In the rows, 128 means zero.
Each row of numbers stands for one thing and depends on some of the facts below. Use the named rows to name the rest.

Facts:
κ 558 <- beflun bere beskol bezal bigre bistil bistul bradrevim brelozok brerum bromil brudrek deram diflas drabruk drases dreva drogra dronok duzol fali feflin fifun fiplolas flabrar flakle flebru fleribra flipu flugo fuzumi gesti gisker gomam gonim gostore grafus greflan grinuzum grirok grotres gruba gruni gruvok gumak kekale kimo kitus klemi klozoda kobom kogrum kubrun laflavek lakla legu madok maklo mani mepluman mibi midrugik miger mistun mobrum modek nastaplak nipa novumun pemon plifo pligan pliko plovim plumuk pluva ragik ratestur riden rotrur saste sigreflur skaplus skatak skebru skedrako skemos skepaser skiklan skiplan skisa skiskim skitul skuflu sosi stumum sufe suter tefin teso tinuk toflobin totil traplor trime trustoklor trutrim vegrer vikulom vumemo zagobras zeklom zevu zikli zoge zures
κ 503 <- benom bivi brepla dini fadum fega flakik funen gebam gridonak gritris kadru keko klote klurik kodre litur mepu miduno motron netik nibrode pedru plekar plirel pora pulozus ranaste rutrak sedogo skufir stugrem sturo tegra tribodra trubogras viso vonus vubis zuklir
κ 167 <- bipi boro brazak bregor brokem detim drigo drimu drobi drudregrok dusko duzus fiklok fila flepatrek fligrak floro fudol giflodre grefel greski grimi grugre gudri kidris kina kluku kofles kuli lapek liri lustefli mafun medadrur mustus natrar nubro nuvo pastos pebrer pitam plumel rapur replam ribiston rodo sifel skagruk skamim sopos stegek stibrur stider stifu studrik stunuben tefik testa tidok trofi troko trudrar zako zibren zufligrin
[bere] ξ duzus
[bere gritris] ξ klote
[bere bistul drases vubis] ξ laflavek
[bere fligrak klemi rodo trubogras] ξ kogrum
[beskol tinuk] ξ bigre
[beskol drimu trudrar] ξ zeklom
[beskol testa] ξ dini
[bistul boro] ξ novumun
[bistul] ξ drobi
[bistul] ξ grotres
[boro bregor medadrur] ξ kofles
[boro] ξ skagruk
[boro grinuzum] ξ pora
[boro fali kobom] ξ bezal
[boro pulozus testa zako] ξ fifun
[boro brudrek] ξ tribodra
[bregor traplor] ξ kluku
[bregor mibi sosi] ξ liri
[brelozok duzol medadrur trudrar] ξ miger
[brelozok zako zures] ξ stumum
[brelozok brudrek riden] ξ zikli
[brelozok deram] ξ drudregrok
[brelozok vumemo] ξ fudol
[brudrek dronok skitul stibrur] ξ legu
[brudrek madok midrugik zures] ξ nubro
[deram] ξ ranaste
[diflas fligrak sturo] ξ stifu
[diflas floro skisa] ξ skiskim
[diflas gisker tinuk] ξ skamim
[diflas] ξ nastaplak
[drases gesti vubis] ξ fuzumi
[drases keko] ξ fila
[drases tefin] ξ gruba
[drases gebam] ξ ratestur
[drases klemi skiplan] ξ ragik
[drimu gritris] ξ nipa
[drimu nuvo zibren] ξ vikulom
[drimu tefin] ξ skuflu
[drimu skedrako zako] ξ bipi
[drimu fali plekar] ξ bradrevim
[drimu fadum gisker nuvo] ξ sigreflur
[dronok tefin] ξ kidris
[dronok replam] ξ flepatrek
[duzol pitam skedrako vumemo] ξ tegra
[duzol nuvo skemos] ξ brokem
[duzol ribiston] ξ sifel
[duzol flebru] ξ pastos
[fadum fega] ξ fleribra
[fadum troko] ξ beflun
[fadum fligrak ribiston] ξ pedru
[fadum medadrur] ξ saste
[fali rutrak] ξ dreva
[fali plumuk] ξ gruni
[fega gebam] ξ viso
[fega flebru vubis] ξ modek
[fiplolas flugo zako] ξ stider
[flebru gostore] ξ pemon
[fligrak] ξ pluva
[flipu keko] ξ pebrer
[flipu zibren] ξ kubrun
[flipu mafun testa] ξ zufligrin
[floro stibrur vubis] ξ kadru
[flugo kobom skedrako] ξ stegek
[funen testa] ξ rapur
[funen midrugik stugrem zibren] ξ litur
[gebam mustus] ξ lakla
[gebam] ξ zuklir
[gebam plekar vubis] ξ totil
[gesti replam] ξ gudri
[gesti skitul] ξ drabruk
[gisker nuvo sedogo] ξ kuli
[gisker] ξ kekale
[gonim skiplan] ξ drogra
[gonim skatak] ξ pliko
[gostore stugrem troko] ξ flakik
[grinuzum midrugik] ξ plumel
[grinuzum rodo] ξ skiklan
[grinuzum trubogras] ξ tidok
[gritris klemi] ξ nibrode
[gumak] ξ skufir
[gumak sosi] ξ suter
[keko skatak skitul] ξ rotrur
[keko] ξ grugre
[kitus plekar] ξ motron
[kitus sturo] ξ plifo
[klemi] ξ trofi
[klemi mibi skatak teso] ξ fiklok
[klozoda rutrak stibrur sturo] ξ kimo
[klozoda sufe] ξ tefik
[klozoda rutrak stugrem] ξ flakle
[klozoda] ξ vegrer
[madok] ξ grefel
[madok pitam replam] ξ gruvok
[mafun skiplan] ξ drigo
[maklo teso] ξ bromil
[mani midrugik skemos stugrem] ξ pligan
[mani] ξ dusko
[midrugik] ξ studrik
[midrugik] ξ trustoklor
[mustus skiplan] ξ kodre
[netik pulozus] ξ natrar
[nuvo] ξ grirok
[plekar] ξ greflan
[plekar] ξ klurik
[plumuk] ξ greski
[replam] ξ zevu
[ribiston] ξ bivi
[ribiston skitul] ξ benom
[ribiston] ξ mepluman
[ribiston] ξ zagobras
[ribiston sufe vubis] ξ detim
[riden] ξ flabrar
[riden traplor zures] ξ mepu
[rodo] ξ vonus
[rodo skitul] ξ zoge
[rutrak stibrur] ξ lustefli
[rutrak] ξ brazak
[sedogo] ξ brerum
[sedogo zures] ξ lapek
[skaplus] ξ brepla
[skaplus sufe] ξ toflobin
[skaplus] ξ kina
[skatak] ξ trutrim
[skatak skitul] ξ grimi
[skemos] ξ plirel
[skiplan zibren] ξ gridonak
[skiplan trudrar] ξ feflin
[skiplan trudrar] ξ grafus
[skisa] ξ skepaser
[skitul] ξ gomam
[stibrur testa] ξ bistil
[stugrem] ξ sopos
[tefin] ξ mistun
[tefin vumemo] ξ skebru
[teso zibren] ξ mobrum
[testa zibren] ξ plovim
[traplor troko] ξ trime
[trubogras] ξ miduno
[trudrar] ξ stunuben
[zibren] ξ giflodre
Λ a <- beflun benom bezal bigre bipi boro bradrevim bregor brepla brerum bromil drimu drobi fali fega fiklok flabrar flakik flebru flepatrek funen gesti gomam gonim gostore grafus grinuzum gruba gumak kadru kimo kitus klote kofles kuli laflavek lapek liri litur lustefli madok maklo medadrur mibi modek motron novumun pebrer pligan pora pulozus ragik ranaste riden sigreflur skagruk skemos skiklan skiskim skitul studrik sturo tidok tinuk toflobin tribodra trime trubogras trustoklor vikulom vonus vubis vumemo zibren zikli zufligrin zuklir
Λ g <- bere nibrode nipa nubro stider trutrim zeklom zevu
Λ b <- beskol bivi brazak deram drases dronok dusko duzol fadum fila fleribra floro fudol gisker grimi grirok grotres grugre gruvok gudri kina klemi kluku kogrum legu mafun mani miduno mobrum natrar nuvo plifo ratestur replam ribiston rotrur saste sifel skaplus skatak skebru skedrako skisa stibrur stumum stunuben tefik tefin teso testa trofi troko trudrar zagobras zako
Λ d <- bistil brokem dini dreva drogra flakle greski gritris kekale keko kobom mepu pastos plirel plumel plumuk rapur stegek tegra
Λ c <- bistul drudregrok fligrak grefel greflan gridonak klurik kodre mepluman miger mistun pemon pitam plekar pliko rodo rutrak sedogo skamim skiplan stugrem suter traplor vegrer
Λ f <- brelozok drabruk drigo duzus feflin fifun fiplolas gebam giflodre kubrun mustus pedru plovim pluva skepaser sufe viso zoge zures
Λ e <- brudrek detim diflas flipu flugo fuzumi gruni kidris klozoda lakla midrugik nastaplak netik skufir skuflu sopos sosi stifu totil

Known rows:
pedru: 129 85 145 124 137 140 132 125 114 122 132 123 153 131 137 128 121 134
 133 117 140 105 146 104 126 123 101 127 121 97 116 152 119 114 139 127
 107 169 124 160 111 118 134 151 141
gostore: 148 178 131 131 136 130 110 113 152 124 143 110 88 111 137 152 104 126
 110 147 83 159 106 164 152 144 148 144 94 132 137 98 131 117 128 132
 147 94 115 90 151 133 140 112 118
grafus: 116 135 129 131 145 120 137 117 131 127 132 143 118 118 114 136 160 152
 112 133 123 148 126 135 113 136 124 126 135 145 124 119 124 127 133 125
 133 128 119 136 136 125 137 120 102
kobom: 125 117 126 114 143 133 99 133 113 131 106 134 107 176 88 109 115 128
 152 137 130 169 126 142 160 103 118 119 155 138 127 117 144 73 135 128
 156 125 154 73 165 157 147 93 132
nastaplak: 131 98 145 147 130 122 137 118 109 128 140 140 141 147 115 122 160 133
 150 135 144 112 124 115 124 133 138 126 136 141 130 140 114 124 113 121
 114 139 119 153 104 122 117 118 148
gomam: 117 120 130 134 151 123 141 120 128 127 131 143 126 115 117 130 161 147
 115 130 126 141 125 135 118 136 126 125 131 147 125 125 131 128 123 124
 125 131 120 141 132 117 131 120 111
skufir: 135 127 137 114 111 146 125 123 129 125 135 105 124 127 116 139 121 144
 131 132 127 116 140 99 98 120 117 123 130 99 117 140 116 127 144 133
 101 150 139 173 107 124 141 164 119
flebru: 147 116 127 145 138 135 144 126 110 117 132 127 130 129 143 121 128 105
 125 123 113 125 106 151 168 142 133 138 88 138 128 118 141 112 103 114
 128 119 120 85 159 129 118 100 150
brazak: 110 151 106 118 125 98 136 141 131 143 109 143 141 117 126 128 135 140
 133 120 145 122 131 131 97 130 127 132 150 129 134 144 135 160 135 146
 144 133 126 144 105 135 124 151 105
skiplan: 157 110 172 142 95 154 106 129 139 105 156 112 118 159 139 127 109 87
 146 154 119 123 133 119 173 122 149 109 108 124 138 104 107 120 121 112
 123 109 128 108 128 119 108 97 163
plovim: 117 109 153 140 142 125 113 117 131 129 142 142 132 136 121 128 137 144
 125 128 132 136 139 120 129 130 133 128 136 140 132 132 123 112 137 130
 127 133 114 153 115 111 131 118 139
lapek: 108 148 100 124 129 109 128 127 143 138 109 159 144 104 138 127 132 142
 125 107 137 134 135 124 91 129 125 129 150 133 133 123 143 153 132 127
 136 130 133 153 118 124 129 160 102
klemi: 149 134 145 95 113 145 169 152 119 132 163 77 76 123 153 134 138 94 72
 181 114 123 154 132 150 93 142 109 113 134 113 143 94 142 121 120 134
 85 126 51 188 135 131 82 112
drobi: 105 123 100 125 130 113 143 134 127 133 106 163 154 109 144 120 142 136
 127 107 151 119 137 123 96 129 116 123 148 133 129 139 137 154 130 123
 129 139 132 145 121 122 120 155 118
tefik: 114 144 103 122 129 96 140 139 123 142 106 141 145 113 128 128 136 140
 135 117 146 115 130 134 102 133 128 133 149 129 136 149 138 160 135 138
 135 126 124 138 106 137 125 153 113
laflavek: 131 132 133 113 153 122 146 122 127 127 139 137 108 118 115 138 169 151
 109 152 126 146 131 148 130 131 122 113 132 136 128 138 115 131 137 125
 150 132 115 115 129 125 140 115 93
troko: 134 158 105 137 108 121 129 144 125 135 118 111 133 121 162 125 89 100
 127 111 120 110 115 132 137 134 142 153 105 124 130 122 148 149 114 136
 133 101 129 100 136 142 114 136 142
midrugik: 150 140 146 184 104 145 95 107 133 121 151 103 134 135 154 140 85 100
 138 109 91 113 95 117 154 152 172 168 74 140 137 84 139 111 94 135 100
 90 116 143 131 117 118 108 190
pligan: 120 149 126 154 145 123 119 107 148 129 134 136 134 103 130 143 134 148
 108 112 105 147 102 132 113 158 142 155 106 149 134 105 139 124 120 138
 122 118 105 164 124 108 133 126 126
zuklir: 124 114 118 108 139 140 144 121 127 120 116 122 137 107 124 132 135 146
 113 117 131 122 126 123 104 130 98 125 123 105 111 142 131 123 134 122
 110 163 133 154 130 124 140 157 109

Name these rows:
No name comes twice in this set of rows, the named rows included.
154 156 142 103 135 123 145 134 117 130 150 97 77 133 123 144 129 117
 105 178 104 140 126 166 168 116 136 120 110 125 127 138 109 130 133 135
 159 98 120 50 152 152 139 89 108 -> drases
155 107 132 116 97 164 122 134 107 115 128 96 127 146 130 121 90 96 145
 128 118 99 125 111 149 121 120 126 107 98 114 130 123 109 122 117 101
 143 153 117 138 144 125 139 159 -> netik
153 136 148 137 108 141 114 124 122 123 153 107 104 152 130 128 110 109
 140 151 108 124 120 131 159 128 152 126 108 133 132 114 114 119 120 122
 128 103 126 101 141 136 124 104 152 -> flipu
172 141 152 145 130 120 111 112 112 120 158 111 106 149 128 144 109 108
 157 158 99 117 94 167 186 151 147 139 81 118 145 125 119 117 119 132
 151 115 106 91 101 147 123 105 161 -> klozoda
117 150 97 111 84 157 140 149 151 123 127 116 112 103 187 119 98 89 80
 118 125 126 164 94 110 99 138 117 133 135 116 110 126 154 121 107 109
 87 148 98 192 120 121 132 120 -> bregor
132 115 141 138 104 121 103 134 136 118 126 159 166 144 135 124 126 115
 181 120 158 105 137 120 129 130 126 108 146 107 149 133 121 156 140 123
 131 144 129 165 64 115 99 156 144 -> skamim
131 163 122 129 77 140 63 137 165 116 111 138 126 164 124 122 74 101 184
 110 122 141 131 112 138 120 141 116 151 116 154 81 138 126 141 120 136
 105 157 129 118 137 123 152 150 -> pitam
141 122 103 101 125 156 133 125 123 119 108 107 116 131 123 126 98 111
 127 119 111 135 119 131 141 124 103 123 115 104 111 119 141 98 128 117
 116 145 155 95 172 151 147 137 126 -> pulozus
115 150 74 97 108 124 116 151 118 140 72 149 121 163 93 97 105 119 172
 106 139 145 135 121 121 106 114 116 182 137 130 106 163 114 123 123 145
 120 181 80 166 178 141 144 122 -> zako
165 122 170 128 107 145 100 125 137 108 160 118 103 161 131 132 114 93
 150 170 115 130 133 140 181 120 142 101 113 117 142 111 103 122 133 111
 137 111 124 96 116 129 112 100 151 -> bistul
153 128 148 108 84 142 111 148 144 109 151 121 119 144 166 123 100 76
 150 159 140 106 156 122 157 103 134 89 125 99 139 134 95 158 135 107
 138 109 136 94 110 125 102 130 141 -> rodo
126 100 146 117 136 141 125 122 124 124 129 124 140 126 126 130 114 142
 127 120 133 118 139 106 119 122 104 130 124 96 117 149 122 114 149 127
 110 161 128 164 107 118 140 153 131 -> viso
90 122 101 102 130 114 103 142 123 145 83 169 149 151 98 102 128 151 159
 107 168 151 150 118 100 107 104 116 202 135 137 135 152 110 147 133 147
 152 157 133 122 138 133 151 111 -> stegek
171 120 129 95 149 143 151 125 104 112 130 99 112 116 143 137 117 103
 125 149 109 113 115 169 180 132 101 120 79 80 117 155 124 119 135 120
 140 151 124 66 135 148 135 128 127 -> vubis

Now the same things, written a new way:
Some things and their rows:
tinuk: 139 128 148 140 167 138 152 118 112 137 137 112 131 148 154 144 111 106
 124 154 104 165 93 117 108 140 158 134 126 113
mafun: 120 92 143 166 128 134 134 103 122 146 146 99 98 149 117 149 161 97 127
 129 141 114 130 176 104 84 112 114 134 99
netik: 154 89 137 140 95 168 136 114 114 139 147 130 127 162 144 139 125 99 161
 136 106 162 164 111 148 101 92 124 109 131
deram: 144 95 121 132 179 100 142 95 116 144 151 109 138 152 155 132 115 111
 109 153 113 134 136 136 98 103 125 130 106 130
kobom: 166 92 144 145 164 101 121 88 126 137 72 105 103 154 150 169 100 127 124
 182 117 141 121 106 107 157 103 114 99 185
fligrak: 84 130 149 179 150 139 147 138 140 149 90 103 104 138 120 142 148 102
 170 155 143 132 69 163 101 93 139 105 120 94
klemi: 98 114 119 114 191 103 163 95 105 141 141 117 170 150 166 130 131 93 137
 169 107 156 89 112 95 79 115 109 89 86
vegrer: 82 157 107 108 136 91 144 110 145 135 120 137 109 120 149 131 110 169
 123 152 125 99 112 124 171 138 147 144 127 119
beflun: 107 159 120 106 117 101 153 109 123 117 144 139 108 119 153 136 110 154
 114 132 102 123 125 121 163 136 156 146 140 98
nibrode: 149 122 126 124 107 143 125 147 142 122 140 161 166 125 102 106 120 124
 161 108 155 125 154 95 158 100 119 128 144 121
miduno: 154 117 121 124 116 103 138 133 141 133 151 161 151 129 102 119 112 124
 150 109 172 101 156 110 164 92 120 135 132 92
plirel: 154 121 152 116 90 140 53 132 157 138 124 161 155 116 94 104 128 159 142
 138 182 125 144 105 174 162 139 132 161 128
kadru: 137 148 142 132 82 131 147 162 151 143 141 151 118 128 111 124 108 138
 174 98 139 123 131 100 174 109 151 142 146 99
skagruk: 115 145 128 124 89 174 128 171 136 120 92 124 105 101 102 126 138 125
 137 85 123 109 121 137 126 135 127 112 142 148
stumum: 168 120 87 114 162 98 139 109 123 107 142 134 147 123 140 130 108 136
 106 127 122 101 162 118 107 132 110 149 107 169
bromil: 104 154 112 101 125 107 152 104 108 108 133 145 135 117 155 128 112 129
 115 138 100 137 126 109 152 119 151 125 127 100
trime: 138 152 117 108 120 132 128 130 118 104 137 145 147 115 137 116 117 142
 109 117 108 142 132 102 126 155 150 142 139 134
kina: 110 136 119 146 110 110 155 144 138 137 141 116 95 113 107 135 132 122
 123 95 163 99 133 171 123 93 111 124 136 114
modek: 118 153 120 110 141 114 157 148 125 112 130 143 135 113 147 133 110 139
 127 122 106 134 108 104 124 152 152 139 128 121
flabrar: 141 150 118 105 119 127 139 129 116 100 135 144 133 113 139 125 113 139
 110 115 110 135 139 108 133 153 141 142 134 133

Name these rows:
No name comes twice in this set of rows, the named rows included.
133 121 144 155 88 114 121 138 149 132 66 115 82 108 105 166 104 148 139
 168 160 98 138 155 147 140 92 107 125 187 -> stegek
97 131 135 144 189 116 163 108 115 142 125 110 166 151 165 136 113 95
 150 168 112 165 75 96 96 91 146 108 104 105 -> bere
135 94 120 97 194 119 131 92 99 133 148 118 179 152 153 113 159 95 107
 165 105 168 121 115 98 86 99 108 90 104 -> teso
93 103 110 98 158 150 137 89 101 112 144 124 162 153 173 121 178 92 108
 161 94 171 143 115 115 102 95 105 98 106 -> sosi
163 116 124 169 94 136 151 153 133 100 77 108 87 114 116 167 101 111 128
 150 141 100 159 146 120 113 87 115 143 189 -> stider
172 86 97 138 174 93 162 90 124 132 104 97 91 162 176 168 100 106 119
 173 97 104 165 118 103 105 65 125 85 200 -> skedrako
147 90 128 118 171 106 93 92 118 146 151 107 145 155 141 110 154 126 100
 127 113 149 151 148 97 148 131 151 127 125 -> mani
129 156 133 137 136 120 147 155 130 125 142 136 126 118 143 127 110 138
 127 118 113 132 90 115 127 158 157 160 149 95 -> kimo
150 89 147 115 93 181 74 116 143 147 147 129 147 155 114 102 184 124 150
 91 112 163 155 102 121 153 116 127 122 157 -> funen
112 101 118 111 122 137 122 91 109 135 149 111 111 160 170 123 158 119
 102 130 92 160 147 134 112 157 120 140 107 161 -> brudrek
107 155 141 119 125 98 88 116 145 140 131 141 124 113 111 122 116 172
 110 164 156 115 99 135 162 165 160 150 158 101 -> flakle
157 85 123 167 108 108 156 98 126 138 89 92 76 155 149 173 104 100 130
 173 116 98 166 179 107 88 63 112 92 188 -> zako
106 97 149 152 126 157 112 128 135 151 103 102 105 135 103 137 178 108
 143 131 147 130 102 159 108 115 111 109 115 140 -> mustus

